Below are the code and all the weights of a small trained network. Each question names an input and a target symbol and asks about switching units off, where a switched-off unit gives its printed mean instead of its output.

import numpy as np


def w(rows, s, z=0):
    codes = np.array(rows[::2]) - 128.0
    scale = np.full(codes.shape[1], s)
    scale[-1] = z or s
    return codes * scale


def f(y):
    return np.maximum(y, 0)


def softmax(a):
    e = np.exp(a - a.max(-1, keepdims=True))
    return e / e.sum(-1, keepdims=True)


def log_softmax(a):
    a = a - a.max(-1, keepdims=True)
    return a - np.log(np.exp(a).sum(-1, keepdims=True))


def net(x, mask):
    ids = ['ΓΔΩαεζηθμξπτψ'.index(c) for c in x.split()]
    T = len(ids)
    res = E[ids] + P[:T]
    r = res
    for j in range(3):
        rows = slice(2 * j, 2 * j + 2)
        q, k, v = (r @ M[0][rows].T for M in (Q, K, V))
        z = softmax(np.where(np.tri(T) > 0, q @ k.T / 2**0.5, -1e9)) @ v
        o = O[0][rows]
        res = res + np.where(mask[j], z, o[:, -1]) @ o[:, :-1]
    y = f(res @ A[0][:, :-1].T + A[0][:, -1])
    res = res + np.where(mask[3:7], y, B[0][:, -1]) @ B[0][:, :-1]
    return log_softmax(res[-1] @ U[:, :-1].T + U[:, -1])


Q, K, V, O, A, B = {}, {}, {}, {}, {}, {}
E = w([
[215,72,211,127,154],'Γ',
[97,124,192,83,56],'Δ',
[90,106,159,152,35],'Ω',
[90,166,42,52,126],'α',
[195,146,136,215,109],'ε',
[69,126,189,52,111],'ζ',
[64,191,106,181,187],'η',
[88,8,110,126,130],'θ',
[76,23,126,167,55],'μ',
[85,58,156,90,69],'ξ',
[130,113,182,159,243],'π',
[84,176,187,121,97],'τ',
[161,109,18,201,134],'ψ',
],0.014)
P = w([
[251,156,131,70,99],'0',
[121,119,145,151,108],'1',
[108,119,141,155,116],'2',
[96,116,142,150,126],'3',
[93,109,135,159,127],'4',
[89,107,135,162,132],'5',
[85,110,137,156,127],'6',
[87,110,136,158,125],'7',
[82,111,137,152,128],'8',
[87,111,137,156,127],'9',
[82,102,139,150,126],'10',
[83,106,142,150,127],'11',
[84,107,140,148,124],'12',
],0.013)
Q[0] = w([
[3,86,178,116,19],'head 1',
[141,156,93,124,158],'head 1',
[76,115,138,115,43],'head 2',
[195,174,29,137,205],'head 2',
[44,97,143,147,61],'head 3',
[122,59,175,109,79],'head 3',
],0.012)
K[0] = w([
[195,174,118,29,105],'head 1',
[67,122,119,171,148],'head 1',
[186,205,107,55,146],'head 2',
[39,92,105,216,55],'head 2',
[246,151,85,9,66],'head 3',
[255,52,143,98,108],'head 3',
],0.0092)
V[0] = w([
[92,111,159,12,145],'head 1',
[159,62,165,135,41],'head 1',
[84,98,136,25,173],'head 2',
[89,165,126,140,169],'head 2',
[137,72,70,144,24],'head 3',
[107,247,193,104,82],'head 3',
],0.012)
O[0] = w([
[83,129,175,137,17,143],'head 1',
[183,119,80,161,85,253],'head 1',
[102,118,159,123,25,98],'head 2',
[152,147,198,129,135,40],'head 2',
[208,80,139,147,127,173],'head 3',
[121,222,133,253,119,163],'head 3',
],0.012,0.0069)
A[0] = w([
[39,172,189,103,99,191],'neuron 1',
[59,92,33,146,136,95],'neuron 2',
[80,147,62,88,59,2],'neuron 3',
[50,182,1,129,114,41],'neuron 4',
],0.0088,0.00061)
B[0] = w([
[105,59,249,104,182,245],'neuron 1',
[146,196,183,64,219,255],'neuron 2',
[35,172,6,49,31,239],'neuron 3',
[234,255,209,22,131,243],'neuron 4',
],0.0079,0.0069)
U = w([
[237,57,229,88,77,162],'Γ',
[91,126,162,115,70,59],'Δ',
[112,75,117,71,160,199],'Ω',
[126,181,68,36,103,96],'α',
[155,124,84,254,120,149],'ε',
[65,46,183,155,109,125],'ζ',
[136,207,196,159,135,83],'η',
[71,99,36,143,79,148],'θ',
[99,109,170,44,134,133],'μ',
[96,62,85,49,94,89],'ξ',
[67,69,199,167,192,253],'π',
[120,176,96,153,77,146],'τ',
[201,160,120,89,155,42],'ψ',
],0.008,0.0042)

Each question gives the input, a string of symbols that net reads in full, and the target symbol t.
The units are the heads (2 rows each of Q, K, V and O) and the neurons (one row each of A and B). Each row of codes is followed by its name. A weight is (code - 128) times the scale printed after its matrix; where a second scale follows, it is the last column's (O, A, B and U).
mask holds one flag per unit, heads first, then neurons. A switched-off unit (its flag False) gives its mean, the last column of its rows in O or B, instead of its output. The means were averaged over made-up inputs and are rounded, as every weight is.
A unit's drop is (log p(t) with every unit on - log p(t) with that unit switched off) / (log p(t) with every unit on - log p(t) with every unit switched off).
The circuit of an input: a set's keep is (log p(t) with only the set's units on - log p(t) with every unit switched off) / (log p(t) with every unit on - log p(t) with every unit switched off). Starting from all 7 units, units are removed one at a time, each time the one whose removal leaves the highest keep (on an exact tie, the one counted first), for as long as the keep stays at least 0.8.
units of the circuit, in order: the units of the circuit, biggest drop first
top k neurons: the k neurons with the biggest drops, biggest first
which heads matter: for each layer, one digit per head in row order, 1 if its drop is at least 0.15 and else 0, layers parted by /
input μ Ω μ Ω ε ξ ξ Ω Ω π α θ, target Γ: units of the circuit, in order : head 3
input π Ω μ π τ η τ Γ ψ ζ η θ μ, target μ: units of the circuit, in order : head 3; neuron 1; head 1; neuron 4
input α ψ μ Γ τ μ, target ζ: which heads matter : 110
input τ Ω α μ ξ π η ζ μ ψ μ, target η: units of the circuit, in order : head 3; neuron 4
input τ Ω ζ Ω τ, target η: units of the circuit, in order : head 3; neuron 4
input ψ η ξ Γ Ω μ Ω Ω, target Ω: which heads matter : 111
input θ ζ Ω, target ξ: units of the circuit, in order : head 3; neuron 3; head 2
input ζ θ Γ Ω π ε ξ τ, target Δ: top 2 neurons : neuron 3; neuron 1
input ε τ Ω τ, target ψ: units of the circuit, in order : head 2; head 1
input ψ Γ μ Ω θ ξ Ω ψ Ω θ, target Ω: units of the circuit, in order : head 3; head 1; head 2
input α θ η μ μ Ω τ, target ζ: top 3 neurons : neuron 1; neuron 4; neuron 2
input ψ α η μ Γ α ζ μ, target Ω: units of the circuit, in order : head 3; head 1; head 2
input Δ τ ψ Γ ε τ α Γ Ω ε τ ψ ξ, target τ: units of the circuit, in order : head 3; head 1; neuron 3
input π Ω π μ π ζ Ω, target μ: top 3 neurons : neuron 1; neuron 4; neuron 3
input α θ μ η ψ ζ α Ω, target ζ: top 2 neurons : neuron 1; neuron 4
input τ τ π ζ η ζ Ω Γ ε, target ε: which heads matter : 010
input π Γ ζ, target μ: top 2 neurons : neuron 1; neuron 3
input Δ Γ α μ, target τ: which heads matter : 111
input τ Δ ζ π ξ Ω ψ, target ψ: units of the circuit, in order : neuron 4; neuron 2
input π η τ μ α τ ξ τ, target μ: top 3 neurons : neuron 1; neuron 4; neuron 3
input η τ μ η θ Γ Ω ζ, target π: which heads matter : 110
input ζ τ μ Γ π ε α ζ μ Γ τ μ θ, target Δ: top 2 neurons : neuron 3; neuron 1
input Ω ξ θ θ Γ Ω μ Ω α ε, target ε: top 3 neurons : neuron 4; neuron 1; neuron 2
input ψ Ω Γ ψ η ξ, target Ω: top neuron : neuron 4
